Here is a tiny trained network, its code and every weight. The questions are about switching its units off for an input and a class, where a switched-off unit gives its printed mean instead of its output.

import numpy as np


def w(rows, s, z=0):
    codes = np.array(rows[::2]) - 128.0
    scale = np.full(codes.shape[1], s)
    scale[-1] = z or s
    return codes * scale


def norm(h):
    return h / np.sqrt((h * h).mean(-1, keepdims=True) + 1e-5)


def f(y):
    return np.maximum(y, 0)


def log_softmax(a):
    a = a - a.max(-1, keepdims=True)
    return a - np.log(np.exp(a).sum(-1, keepdims=True))


def net(x, mask):
    res = np.array(x, float).reshape(1, 7) / 4 @ E
    u = 0
    for l in range(4):
        y = f(norm(res) @ A[l][:, :-1].T + A[l][:, -1])
        res = res + np.where(mask[u : u + 8], y, B[l][:, -1]) @ B[l][:, :-1]
        u += 8
    return log_softmax(norm(res)[-1] @ U[:, :-1].T + U[:, -1])


A, B = {}, {}
E = w([
[25,201,98,73,198,75,45,109,206,68,181],'x0',
[95,181,88,51,107,133,55,185,86,255,31],'x1',
[75,196,63,227,134,222,161,57,174,252,171],'x2',
[118,129,129,128,141,111,153,129,133,131,115],'x3',
[106,28,207,140,232,188,78,142,228,177,82],'x4',
[22,123,95,231,58,177,122,249,118,27,63],'x5',
[144,124,125,143,127,138,82,117,114,128,141],'x6',
],0.0083)
A[0] = w([
[101,38,193,186,176,175,179,116,168,95,222,62],'L0N0',
[226,63,163,238,143,144,196,110,24,182,58,39],'L0N1',
[156,122,157,35,140,142,147,97,102,176,181,1],'L0N2',
[78,42,174,107,185,145,93,75,163,174,115,119],'L0N3',
[87,144,169,194,76,164,156,62,204,199,138,40],'L0N4',
[150,182,19,86,99,111,199,92,3,122,202,34],'L0N5',
[169,116,58,213,83,59,166,96,161,70,187,94],'L0N6',
[94,28,210,158,120,169,98,106,227,168,67,4],'L0N7',
],0.0066,0.0079)
B[0] = w([
[78,145,158,82,90,172,92,38,131,122,55,224],'L0N0',
[146,92,83,82,35,132,137,152,235,134,159,238],'L0N1',
[119,142,181,77,130,108,147,39,139,162,131,150],'L0N2',
[179,234,125,112,101,125,151,154,126,86,137,253],'L0N3',
[113,102,81,95,205,165,185,146,65,120,150,186],'L0N4',
[173,203,159,138,143,158,118,160,161,105,114,219],'L0N5',
[83,157,158,101,96,145,90,64,113,138,60,211],'L0N6',
[233,255,125,156,134,124,113,174,151,67,78,194],'L0N7',
],0.0097,0.0045)
A[1] = w([
[118,141,97,106,128,109,70,172,75,248,54,28],'L1N0',
[154,42,170,141,246,185,102,159,179,150,101,59],'L1N1',
[81,104,95,100,140,128,102,154,195,121,173,72],'L1N2',
[142,11,178,96,149,49,105,163,103,82,112,49],'L1N3',
[110,110,67,182,180,156,145,96,129,174,164,27],'L1N4',
[155,93,164,213,145,124,165,68,118,65,201,59],'L1N5',
[127,114,78,185,132,151,154,130,175,159,152,63],'L1N6',
[161,169,72,155,98,87,160,125,26,102,179,2],'L1N7',
],0.011,0.006)
B[1] = w([
[88,93,147,88,102,179,125,45,167,79,73,254],'L1N0',
[163,254,125,171,64,90,164,126,132,118,115,186],'L1N1',
[126,139,95,143,138,65,117,118,115,112,134,161],'L1N2',
[133,159,83,112,159,205,160,132,27,117,184,209],'L1N3',
[132,132,140,106,136,145,156,132,27,105,162,161],'L1N4',
[82,96,148,73,135,143,158,95,169,125,55,171],'L1N5',
[153,134,95,104,138,162,122,150,68,90,154,171],'L1N6',
[157,194,158,150,140,138,132,151,187,134,90,182],'L1N7',
],0.013,0.0057)
A[2] = w([
[74,131,86,144,191,34,70,106,143,126,208,26],'L2N0',
[188,131,111,104,191,117,123,57,180,210,243,11],'L2N1',
[191,45,121,174,87,99,154,147,139,197,96,56],'L2N2',
[179,160,169,99,133,106,107,211,97,110,133,103],'L2N3',
[57,143,68,254,176,197,167,76,168,243,186,60],'L2N4',
[211,1,182,205,55,131,194,182,89,218,83,2],'L2N5',
[71,91,71,194,125,142,101,196,138,98,139,42],'L2N6',
[168,191,186,144,116,124,112,184,183,123,114,87],'L2N7',
],0.0084,0.0045)
B[2] = w([
[118,65,57,91,123,125,95,204,224,152,203,164],'L2N0',
[156,71,203,105,139,35,154,183,95,181,81,209],'L2N1',
[103,64,83,167,148,158,109,210,163,151,187,158],'L2N2',
[111,201,90,143,178,187,161,83,61,184,148,221],'L2N3',
[176,177,107,54,165,182,120,155,3,46,147,195],'L2N4',
[158,62,2,90,108,135,119,145,224,131,251,189],'L2N5',
[104,77,192,156,157,78,112,170,71,178,83,166],'L2N6',
[144,160,41,180,119,112,105,103,164,175,101,255],'L2N7',
],0.0075,0.0045)
A[3] = w([
[75,136,92,138,154,59,98,134,165,123,188,2],'L3N0',
[164,105,194,112,141,63,129,88,127,176,161,43],'L3N1',
[161,198,169,154,114,114,116,167,162,129,124,93],'L3N2',
[104,167,121,122,171,100,107,123,154,98,160,116],'L3N3',
[52,87,109,251,116,153,116,189,108,95,109,39],'L3N4',
[77,134,123,93,168,117,72,138,146,136,136,84],'L3N5',
[114,85,180,158,130,121,158,85,142,92,142,84],'L3N6',
[138,158,113,104,128,169,150,137,68,163,146,152],'L3N7',
],0.015,0.0039)
B[3] = w([
[185,57,88,125,89,163,158,145,149,182,149,166],'L3N0',
[61,109,161,177,164,54,90,177,110,191,110,178],'L3N1',
[143,148,109,208,147,85,156,121,149,116,108,229],'L3N2',
[177,117,92,165,65,179,140,141,143,132,132,211],'L3N3',
[162,82,230,88,214,25,122,130,130,248,141,196],'L3N4',
[136,92,124,147,79,176,195,119,145,76,152,178],'L3N5',
[49,133,73,96,86,178,26,101,144,163,55,155],'L3N6',
[92,104,145,175,162,108,85,161,117,67,183,255],'L3N7',
],0.012,0.0086)
U = w([
[158,249,119,201,128,105,144,133,157,104,87,133],'0',
[94,144,130,110,186,184,131,147,2,59,196,102],'1',
[38,107,149,66,86,180,109,46,163,108,39,93],'2',
[115,79,208,125,185,27,125,144,117,215,136,254],'3',
[158,44,51,138,73,163,152,164,180,130,194,52],'4',
],0.016,0.0024)

Each question gives the input, the list of numbers given to net, and the class t.
The units are the neurons (one row each of A and B). Each row of codes is followed by its name. A weight is (code - 128) times the scale printed after its matrix; where a second scale follows, it is the last column's (A, B and U).
mask holds one flag per neuron, layer by layer. A switched-off neuron (its flag False) gives its mean, the last column of its row in B, instead of its output. The means were averaged over made-up inputs and are rounded, as every weight is.
A unit's drop is (log p(t) with every unit on - log p(t) with that unit switched off) / (log p(t) with every unit on - log p(t) with every unit switched off).
The circuit of an input: a set's keep is (log p(t) with only the set's units on - log p(t) with every unit switched off) / (log p(t) with every unit on - log p(t) with every unit switched off). Starting from the 12 units with the biggest drops (on a tie, the unit counted first), units are removed one at a time, each time the one whose removal leaves the highest keep (on an exact tie, the one counted first), for as long as the keep stays at least 0.8.
units of the circuit, in order: the units of the circuit, biggest drop first
most important unit: the unit with the biggest drop
top k neurons: the k neurons with the biggest drops, biggest first
top k neurons in layer l: the k neurons of layer l with the biggest drops, biggest first
drop when u is switched off: that unit's drop, to one decimal
input [2,4,-3,1,-1,4,-5], class 2: top 2 neurons	[L1N0 L0N1]
input [-2,-7,-5,0,8,-3,5], class 0: most important unit	L1N1
input [0,8,2,2,-7,-3,6], class 2: top 2 neurons	[L1N0 L0N3]
input [-4,-8,8,-3,-2,-8,0], class 1: top 2 neurons	[L2N4 L1N0]
input [5,-6,3,5,-7,-8,-1], class 3: units of the circuit, in order	[L2N1 L3N1]
input [-6,5,-1,7,-1,2,-7], class 4: top 2 neurons	[L0N1 L2N5]
input [-6,3,0,2,-3,6,-6], class 3: units of the circuit, in order	[L3N4 L0N3]
input [-5,6,-1,-2,6,7,-4], class 3: top 2 neurons in layer 1	[L1N7 L1N5]
input [1,3,3,-1,2,-1,-5], class 1: top 3 neurons	[L0N4 L0N6 L0N0]
input [-6,0,4,1,-2,-5,0], class 4: top 3 neurons	[L0N1 L2N5 L3N4]
input [4,7,-7,7,1,-2,-1], class 1: top 2 neurons	[L1N3 L0N0]
input [3,3,5,-2,-1,6,-8], class 3: top 2 neurons	[L3N4 L2N6]
input [8,-8,7,-5,2,8,4], class 2: units of the circuit, in order	[L1N5 L3N6]
input [7,6,-6,-6,-6,-5,4], class 4: top neuron in layer 0	[L0N3]
input [-1,-6,0,4,-7,8,6], class 3: top 2 neurons in layer 1	[L1N0 L1N1]
input [5,-2,-8,-2,-8,-6,8], class 0: top 3 neurons in layer 0	[L0N5 L0N4 L0N0]
input [4,-4,5,1,-2,-3,-2], class 1: top 2 neurons	[L1N0 L2N4]
input [-7,1,2,-5,-4,-8,8], class 3: top 2 neurons	[L2N1 L3N1]
input [8,-7,1,2,0,0,6], class 4: top 2 neurons in layer 1	[L1N0 L1N2]
input [5,0,-8,-6,5,4,-7], class 1: most important unit	L1N3
input [2,-8,-3,4,-4,7,2], class 2: top 2 neurons	[L1N5 L3N6]
input [-7,6,1,3,5,4,-3], class 4: top 2 neurons	[L0N1 L2N5]
input [0,-6,-4,-3,6,7,3], class 3: top 2 neurons in layer 1	[L1N0 L1N7]
input [3,-6,4,0,7,-2,5], class 0: top 3 neurons	[L1N0 L0N7 L1N1]
input [3,-4,-6,-2,6,-5,-8], class 0: top 2 neurons	[L1N1 L0N3]
input [4,8,5,-7,-2,-6,-8], class 2: drop when L1N0 is switched off	3.8
input [-5,-3,-2,-8,-3,-6,-5], class 3: most important unit	L3N1
input [6,8,1,-1,-4,-2,2], class 2: drop when L1N0 is switched off	2.7
